Below is a small trained network, with its code and all its weights. Each question gives an input and a target symbol and asks what happens when units are switched off, that is, made to give their printed mean instead of their output.

import numpy as np


def w(rows, s, z=0):
    codes = np.array(rows[::2]) - 128.0
    scale = np.full(codes.shape[1], s)
    scale[-1] = z or s
    return codes * scale


def f(y):
    return y / 2 * (1 + np.tanh(0.7978845608 * (y + 0.044715 * y**3)))


def softmax(a):
    e = np.exp(a - a.max(-1, keepdims=True))
    return e / e.sum(-1, keepdims=True)


def log_softmax(a):
    a = a - a.max(-1, keepdims=True)
    return a - np.log(np.exp(a).sum(-1, keepdims=True))


def net(x, mask):
    ids = ['βγεζηθλμξπτφψω'.index(c) for c in x.split()]
    T = len(ids)
    res = E[ids] + P[:T]
    u = 0
    for l in range(2):
        r = res
        for j in range(3):
            rows = slice(2 * j, 2 * j + 2)
            q, k, v = (r @ M[l][rows].T for M in (Q, K, V))
            z = softmax(np.where(np.tri(T) > 0, q @ k.T / 2**0.5, -1e9)) @ v
            o = O[l][rows]
            res = res + np.where(mask[u + j], z, o[:, -1]) @ o[:, :-1]
        u += 3
        y = f(res @ A[l][:, :-1].T + A[l][:, -1])
        res = res + np.where(mask[u : u + 16], y, B[l][:, -1]) @ B[l][:, :-1]
        u += 16
    return log_softmax(res[-1] @ U[:, :-1].T + U[:, -1])


Q, K, V, O, A, B = {}, {}, {}, {}, {}, {}
E = w([
[151,98,96,133,146],'β',
[143,106,129,161,147],'γ',
[180,83,102,110,144],'ε',
[136,119,110,158,160],'ζ',
[144,114,97,146,128],'η',
[138,141,108,159,127],'θ',
[161,88,114,132,154],'λ',
[153,108,87,131,142],'μ',
[184,6,222,159,181],'ξ',
[139,90,97,111,171],'π',
[109,112,174,170,202],'τ',
[143,134,99,114,141],'φ',
[180,205,211,173,55],'ψ',
[127,170,108,80,133],'ω',
],0.015)
P = w([
[192,174,61,192,195],'0',
[108,101,175,63,80],'1',
[208,66,43,137,76],'2',
[63,120,115,95,118],'3',
[199,103,85,184,111],'4',
[103,142,177,88,114],'5',
[179,102,82,193,98],'6',
[115,187,133,61,95],'7',
[164,118,87,218,104],'8',
[94,219,163,115,148],'9',
[126,135,88,247,83],'10',
[128,160,158,79,182],'11',
[155,82,156,220,128],'12',
[75,157,182,120,158],'13',
],0.011)
Q[0] = w([
[93,119,185,130,112],'0.h1',
[179,159,156,117,107],'0.h1',
[157,167,145,150,170],'0.h2',
[152,95,120,148,132],'0.h2',
[133,156,69,98,157],'0.h3',
[138,2,120,157,130],'0.h3',
],0.009)
K[0] = w([
[120,149,138,182,116],'0.h1',
[123,197,120,74,94],'0.h1',
[109,166,129,162,153],'0.h2',
[132,171,125,183,122],'0.h2',
[90,152,29,74,112],'0.h3',
[95,2,147,165,129],'0.h3',
],0.0076)
V[0] = w([
[147,147,198,117,63],'0.h1',
[87,220,90,69,163],'0.h1',
[83,104,130,185,25],'0.h2',
[142,89,196,101,3],'0.h2',
[143,145,92,253,166],'0.h3',
[66,180,35,63,43],'0.h3',
],0.0072)
O[0] = w([
[145,62,175,150,167,139],'0.h1',
[138,122,153,70,51,66],'0.h1',
[155,135,147,111,195,121],'0.h2',
[120,150,248,150,196,135],'0.h2',
[141,55,78,57,75,158],'0.h3',
[128,2,202,112,140,2],'0.h3',
],0.007,0.011)
A[0] = w([
[177,176,141,180,60,175],'0.n1',
[46,145,79,178,83,84],'0.n2',
[18,26,66,60,248,212],'0.n3',
[40,151,50,83,86,182],'0.n4',
[185,152,98,143,67,145],'0.n5',
[74,130,64,183,196,129],'0.n6',
[240,2,136,129,107,74],'0.n7',
[125,203,154,119,29,81],'0.n8',
[162,228,40,201,185,27],'0.n9',
[99,187,146,16,191,122],'0.n10',
[155,87,115,18,84,194],'0.n11',
[118,127,195,118,41,165],'0.n12',
[83,174,128,18,180,222],'0.n13',
[127,154,184,6,200,2],'0.n14',
[1,120,183,189,238,109],'0.n15',
[75,226,142,115,176,94],'0.n16',
],0.0056,0.0041)
B[0] = w([
[144,111,54,129,138,228],'0.n1',
[150,123,136,111,156,130],'0.n2',
[107,200,190,126,74,147],'0.n3',
[195,99,195,148,200,149],'0.n4',
[115,86,56,124,146,189],'0.n5',
[176,130,204,87,70,194],'0.n6',
[76,163,2,122,58,126],'0.n7',
[98,195,84,149,94,133],'0.n8',
[112,41,97,91,101,254],'0.n9',
[26,118,161,177,182,130],'0.n10',
[104,111,205,189,190,126],'0.n11',
[101,168,132,154,72,133],'0.n12',
[95,100,227,165,241,154],'0.n13',
[54,176,73,159,119,113],'0.n14',
[149,183,61,59,119,152],'0.n15',
[68,174,98,94,137,146],'0.n16',
],0.007,0.005)
Q[1] = w([
[155,49,117,117,185],'1.h1',
[217,101,126,129,254],'1.h1',
[147,232,146,134,103],'1.h2',
[173,158,152,55,180],'1.h2',
[172,114,147,174,124],'1.h3',
[165,76,114,93,85],'1.h3',
],0.008)
K[1] = w([
[125,144,92,160,248],'1.h1',
[61,254,96,160,118],'1.h1',
[86,36,149,180,226],'1.h2',
[96,146,180,183,166],'1.h2',
[74,158,28,81,41],'1.h3',
[154,32,172,60,79],'1.h3',
],0.0069)
V[1] = w([
[165,98,202,121,195],'1.h1',
[125,202,109,183,83],'1.h1',
[142,172,166,151,25],'1.h2',
[215,125,167,128,65],'1.h2',
[185,20,174,118,130],'1.h3',
[134,108,2,193,85],'1.h3',
],0.0076)
O[1] = w([
[112,124,2,210,189,108],'1.h1',
[254,161,215,113,22,152],'1.h1',
[178,175,200,124,25,102],'1.h2',
[127,223,100,24,112,143],'1.h2',
[108,111,53,137,227,135],'1.h3',
[188,80,176,63,113,250],'1.h3',
],0.0072,0.012)
A[1] = w([
[170,153,140,176,104,41],'1.n1',
[110,170,211,115,142,204],'1.n2',
[164,48,173,203,111,164],'1.n3',
[139,68,81,176,75,47],'1.n4',
[163,107,162,213,96,245],'1.n5',
[174,74,164,215,131,56],'1.n6',
[124,89,114,144,163,216],'1.n7',
[125,2,88,184,153,138],'1.n8',
[98,128,111,136,206,194],'1.n9',
[143,116,152,143,57,46],'1.n10',
[73,14,175,100,105,20],'1.n11',
[205,164,203,120,200,156],'1.n12',
[136,115,121,94,195,47],'1.n13',
[110,117,109,146,35,203],'1.n14',
[27,102,146,128,160,254],'1.n15',
[11,177,160,108,142,63],'1.n16',
],0.0089,0.005)
B[1] = w([
[17,49,125,174,122,137],'1.n1',
[77,182,127,106,52,204],'1.n2',
[86,222,209,218,208,181],'1.n3',
[150,178,133,51,52,163],'1.n4',
[85,143,104,171,195,205],'1.n5',
[2,206,172,218,108,139],'1.n6',
[118,94,145,182,167,179],'1.n7',
[77,221,167,180,103,204],'1.n8',
[138,73,48,122,131,157],'1.n9',
[107,108,88,178,167,140],'1.n10',
[168,3,221,144,3,119],'1.n11',
[75,113,32,79,105,254],'1.n12',
[43,55,109,168,50,143],'1.n13',
[177,112,81,116,229,159],'1.n14',
[138,89,162,242,132,149],'1.n15',
[208,118,98,193,134,137],'1.n16',
],0.0066,0.0085)
U = w([
[129,106,108,146,95,3],'β',
[123,97,111,153,85,18],'γ',
[126,105,111,149,92,8],'ε',
[118,104,104,151,90,16],'ζ',
[132,96,135,148,97,50],'η',
[153,97,189,126,114,91],'θ',
[117,89,123,140,108,54],'λ',
[121,95,122,147,98,52],'μ',
[173,95,2,44,179,231],'ξ',
[76,79,98,137,137,110],'π',
[189,140,100,171,140,195],'τ',
[80,83,104,131,143,113],'φ',
[95,191,166,69,70,146],'ψ',
[115,163,159,211,193,246],'ω',
],0.0097,0.0051)

Each question gives the input, a string of symbols that net reads in full, and the target symbol t.
The units are the heads (2 rows each of Q, K, V and O) and the neurons (one row each of A and B). Each row of codes is followed by its name. A weight is (code - 128) times the scale printed after its matrix; where a second scale follows, it is the last column's (O, A, B and U).
mask holds one flag per unit, layer by layer, with each layer's heads first. A switched-off unit (its flag False) gives its mean, the last column of its rows in O or B, instead of its output. The means were averaged over made-up inputs and are rounded, as every weight is.
A unit's drop is (log p(t) with every unit on - log p(t) with that unit switched off) / (log p(t) with every unit on - log p(t) with every unit switched off).
The circuit of an input: a set's keep is (log p(t) with only the set's units on - log p(t) with every unit switched off) / (log p(t) with every unit on - log p(t) with every unit switched off). Starting from the 12 units with the biggest drops (on a tie, the unit counted first), units are removed one at a time, each time the one whose removal leaves the highest keep (on an exact tie, the one counted first), for as long as the keep stays at least 0.8.
units of the circuit, in order: the units of the circuit, biggest drop first
top k neurons: the k neurons with the biggest drops, biggest first
top k neurons in layer l: the k neurons of layer l with the biggest drops, biggest first
which heads matter: for each layer, one digit per head in row order, 1 if its drop is at least 0.15 and else 0, layers parted by /
input ξ ξ γ γ γ ω ψ ψ ψ ω ψ η, target ω: units of the circuit, in order => (0.n13; 0.h2; 1.h3)
input ξ ξ γ ξ θ ψ ξ ε ξ ψ γ β, target ψ: units of the circuit, in order => (1.h1; 0.n8; 0.n16)
input φ γ ζ ξ θ λ ψ η τ, target ξ: units of the circuit, in order => (0.n15; 1.n8; 0.n13; 1.n15)
input ψ η ξ β ξ ξ ε ξ ξ ψ ξ β, target ψ: units of the circuit, in order => (0.n8; 1.h1)
input ψ ξ γ θ ξ ψ β λ, target ψ: top 2 neurons => (0.n8; 1.n2)
input ξ γ ω ξ ξ ψ ξ ξ θ ξ γ ψ ε τ, target ψ: which heads matter => 000 / 100
input ω ζ ω ξ ψ π, target ψ: top 2 neurons => (0.n9; 0.n8)
input γ ψ β η, target ψ: top 2 neurons => (0.n3; 0.n7)
input ξ ξ θ β ξ ξ φ ψ ψ π, target ψ: units of the circuit, in order => (1.h1; 0.n8)
input λ ξ ε ξ γ ξ ξ β ξ ξ ζ, target ξ: top neuron => (0.n13)
input ψ ζ ξ ξ β ψ ψ ξ ω ξ θ, target ξ: units of the circuit, in order => (0.n9; 1.n14)
input ξ θ ξ λ ψ ξ ψ ψ ξ ω γ, target ξ: units of the circuit, in order => (0.h3; 0.n9; 1.n14)
input θ ξ β ω ξ π, target ω: which heads matter => 000 / 111
input θ ψ ω ξ ψ β η γ β ξ ψ λ, target ψ: units of the circuit, in order => (0.n8; 1.h1)
input ξ λ ξ η ψ θ ξ ψ ξ φ ζ ξ ξ ξ, target ξ: which heads matter => 101 / 000
input γ μ η ξ ε ξ ξ ξ ψ θ ξ ψ ξ, target ω: top 3 neurons => (1.n3; 1.n6; 1.n5)
input ψ γ ξ ψ ξ π η λ λ ω ξ ξ θ, target ξ: which heads matter => 001 / 010
input ψ γ λ ψ ω γ ω γ μ θ γ, target ω: units of the circuit, in order => (1.n3; 0.h3)
input ζ ψ γ η ψ τ, target ψ: units of the circuit, in order => (1.n2; 1.h1; 0.n8)
input θ λ γ ψ φ γ, target ψ: which heads matter => 010 / 010
input ξ ξ λ ξ η θ λ τ ξ, target ω: which heads matter => 000 / 000
input τ θ ψ ψ ξ η ω γ λ λ ψ θ, target ψ: units of the circuit, in order => (0.n8; 1.h1)
input γ ξ λ ξ, target ξ: top 2 neurons => (0.n15; 1.n8)
input ψ π ξ ψ λ ω ξ ω ξ ψ, target ω: top 3 neurons in layer 0 => (0.n13; 0.n10; 0.n6)
input ω θ ξ ψ γ ψ β ω ψ ψ φ ω ξ φ, target ω: top 3 neurons in layer 0 => (0.n13; 0.n10; 0.n9)
input η ω θ π, target ω: top 3 neurons in layer 0 => (0.n11; 0.n13; 0.n4)
input γ ψ ψ θ, target ψ: which heads matter => 000 / 010
input ψ ξ ψ ψ λ ζ, target ψ: top 2 neurons => (1.n2; 0.n4)
